Below are the code and all the weights of a small trained network. Each question names an input and a target symbol and asks about switching units off, where a switched-off unit gives its printed mean instead of its output.

import numpy as np


def w(rows, s, z=0):
    codes = np.array(rows[::2]) - 128.0
    scale = np.full(codes.shape[1], s)
    scale[-1] = z or s
    return codes * scale


def f(y):
    return y / 2 * (1 + np.tanh(0.7978845608 * (y + 0.044715 * y**3)))


def softmax(a):
    e = np.exp(a - a.max(-1, keepdims=True))
    return e / e.sum(-1, keepdims=True)


def log_softmax(a):
    a = a - a.max(-1, keepdims=True)
    return a - np.log(np.exp(a).sum(-1, keepdims=True))


def net(x, mask):
    ids = ['ΓΔΞζλστ'.index(c) for c in x.split()]
    T = len(ids)
    res = E[ids] + P[:T]
    r = res
    for j in range(3):
        rows = slice(2 * j, 2 * j + 2)
        q, k, v = (r @ M[0][rows].T for M in (Q, K, V))
        z = softmax(np.where(np.tri(T) > 0, q @ k.T / 2**0.5, -1e9)) @ v
        o = O[0][rows]
        res = res + np.where(mask[j], z, o[:, -1]) @ o[:, :-1]
    y = f(res @ A[0][:, :-1].T + A[0][:, -1])
    res = res + np.where(mask[3:19], y, B[0][:, -1]) @ B[0][:, :-1]
    return log_softmax(res[-1] @ U[:, :-1].T + U[:, -1])


Q, K, V, O, A, B = {}, {}, {}, {}, {}, {}
E = w([
[129,77,152,37,206],'Γ',
[145,27,223,112,168],'Δ',
[92,249,163,206,106],'Ξ',
[222,105,22,217,49],'ζ',
[39,195,155,116,143],'λ',
[126,211,92,66,185],'σ',
[110,147,215,215,124],'τ',
],0.013)
P = w([
[206,222,255,9,6],'0',
[65,5,124,166,211],'1',
[100,73,105,138,195],'2',
[108,116,108,143,198],'3',
[130,126,110,121,199],'4',
[139,147,129,129,199],'5',
[138,170,143,128,218],'6',
[149,203,167,103,209],'7',
],0.0051)
Q[0] = w([
[182,169,63,150,115],'head 1',
[66,76,154,106,99],'head 1',
[40,58,95,119,121],'head 2',
[112,189,80,114,99],'head 2',
[80,127,112,118,111],'head 3',
[100,195,219,119,251],'head 3',
],0.017)
K[0] = w([
[122,95,58,182,171],'head 1',
[117,154,210,72,131],'head 1',
[98,123,118,173,212],'head 2',
[93,170,250,87,137],'head 2',
[83,150,110,135,159],'head 3',
[119,174,192,57,98],'head 3',
],0.017)
V[0] = w([
[24,161,211,54,122],'head 1',
[130,140,110,92,56],'head 1',
[183,77,36,175,91],'head 2',
[93,129,117,210,80],'head 2',
[150,60,110,27,238],'head 3',
[125,2,186,209,122],'head 3',
],0.0082)
O[0] = w([
[69,66,137,208,203,104],'head 1',
[115,135,101,83,161,136],'head 1',
[209,121,171,94,55,24],'head 2',
[153,191,143,142,89,86],'head 2',
[181,58,2,219,131,66],'head 3',
[237,200,174,166,233,3],'head 3',
],0.0092,0.0046)
A[0] = w([
[136,156,183,97,79,11],'neuron 1',
[67,165,89,195,253,66],'neuron 2',
[141,65,37,144,46,200],'neuron 3',
[228,113,150,40,81,148],'neuron 4',
[161,163,43,35,140,45],'neuron 5',
[96,106,115,113,74,86],'neuron 6',
[176,131,48,225,219,177],'neuron 7',
[167,206,127,121,254,161],'neuron 8',
[162,115,95,28,139,139],'neuron 9',
[221,166,163,116,163,3],'neuron 10',
[176,110,185,175,165,89],'neuron 11',
[188,51,140,127,140,159],'neuron 12',
[82,71,149,100,239,37],'neuron 13',
[84,126,83,56,225,98],'neuron 14',
[82,165,195,165,188,186],'neuron 15',
[144,116,54,189,111,61],'neuron 16',
],0.0087,0.0064)
B[0] = w([
[127,102,105,219,156,158],'neuron 1',
[193,53,96,107,90,255],'neuron 2',
[154,218,207,165,212,227],'neuron 3',
[147,105,39,120,184,219],'neuron 4',
[110,36,133,211,93,192],'neuron 5',
[173,103,157,141,175,164],'neuron 6',
[78,127,172,2,144,194],'neuron 7',
[121,53,209,176,106,231],'neuron 8',
[96,178,143,164,191,184],'neuron 9',
[20,134,170,93,101,158],'neuron 10',
[162,82,96,215,119,154],'neuron 11',
[136,113,106,59,139,148],'neuron 12',
[122,246,115,115,68,223],'neuron 13',
[137,100,166,232,94,233],'neuron 14',
[202,116,88,87,81,255],'neuron 15',
[133,188,199,55,130,142],'neuron 16',
],0.0074,0.01)
U = w([
[117,160,157,10,213,146],'Γ',
[170,28,128,114,135,50],'Δ',
[101,254,183,49,75,94],'Ξ',
[202,184,40,124,129,252],'ζ',
[84,72,63,105,14,112],'λ',
[62,121,159,215,205,184],'σ',
[222,159,229,196,53,51],'τ',
],0.0054,0.0027)

Each question gives the input, a string of symbols that net reads in full, and the target symbol t.
The units are the heads (2 rows each of Q, K, V and O) and the neurons (one row each of A and B). Each row of codes is followed by its name. A weight is (code - 128) times the scale printed after its matrix; where a second scale follows, it is the last column's (O, A, B and U).
mask holds one flag per unit, heads first, then neurons. A switched-off unit (its flag False) gives its mean, the last column of its rows in O or B, instead of its output. The means were averaged over made-up inputs and are rounded, as every weight is.
A unit's drop is (log p(t) with every unit on - log p(t) with that unit switched off) / (log p(t) with every unit on - log p(t) with every unit switched off).
The circuit of an input: a set's keep is (log p(t) with only the set's units on - log p(t) with every unit switched off) / (log p(t) with every unit on - log p(t) with every unit switched off). Starting from the 12 units with the biggest drops (on a tie, the unit counted first), units are removed one at a time, each time the one whose removal leaves the highest keep (on an exact tie, the one counted first), for as long as the keep stays at least 0.8.
units of the circuit, in order: the units of the circuit, biggest drop first
top k neurons: the k neurons with the biggest drops, biggest first
heads that matter: for each layer, one digit per head in row order, 1 if its drop is at least 0.15 and else 0, layers parted by /
drop of u: that unit's drop, to one decimal
input ζ ζ ζ τ λ ζ Ξ, target ζ: top 3 neurons	neuron 4; neuron 1; neuron 8
input ζ Γ σ Γ τ ζ τ, target ζ: top 3 neurons	neuron 8; neuron 4; neuron 14
input τ σ Γ, target τ: top 3 neurons	neuron 14; neuron 13; neuron 8
input σ ζ Ξ σ Δ τ Ξ, target Ξ: units of the circuit, in order	head 1
input Δ Γ Δ Δ Ξ, target Δ: heads that matter	001
input σ τ σ τ σ σ τ Γ, target σ: heads that matter	001
input ζ σ σ τ Ξ Γ σ λ, target λ: units of the circuit, in order	neuron 3; head 3
input σ Δ ζ σ Δ τ σ, target σ: top 3 neurons	neuron 5; neuron 3; neuron 9
input τ Γ λ τ σ σ Γ λ, target τ: top 3 neurons	neuron 14; neuron 4; neuron 7
input λ σ τ Δ, target λ: heads that matter	100
input τ ζ λ σ τ Γ σ, target σ: top 3 neurons	neuron 5; neuron 9; neuron 8
input σ Δ τ Γ, target σ: top 3 neurons	neuron 3; neuron 15; neuron 14
input ζ τ ζ σ Δ σ σ Ξ, target ζ: units of the circuit, in order	head 1; neuron 4; head 2; neuron 1
input τ λ σ σ σ ζ λ λ, target λ: units of the circuit, in order	neuron 3
input λ τ Ξ τ Ξ, target λ: heads that matter	010
input Ξ σ Γ τ τ τ, target Ξ: heads that matter	001
input ζ Ξ ζ Γ, target ζ: top 3 neurons	neuron 4; neuron 8; neuron 7
input Γ Ξ τ Δ σ, target Γ: heads that matter	101
input Δ λ σ ζ τ λ, target Δ: top 2 neurons	neuron 2; neuron 8
input σ σ σ σ σ Δ, target σ: top 3 neurons	neuron 3; neuron 15; neuron 2
input λ τ τ σ, target λ: drop of neuron 16	0.0
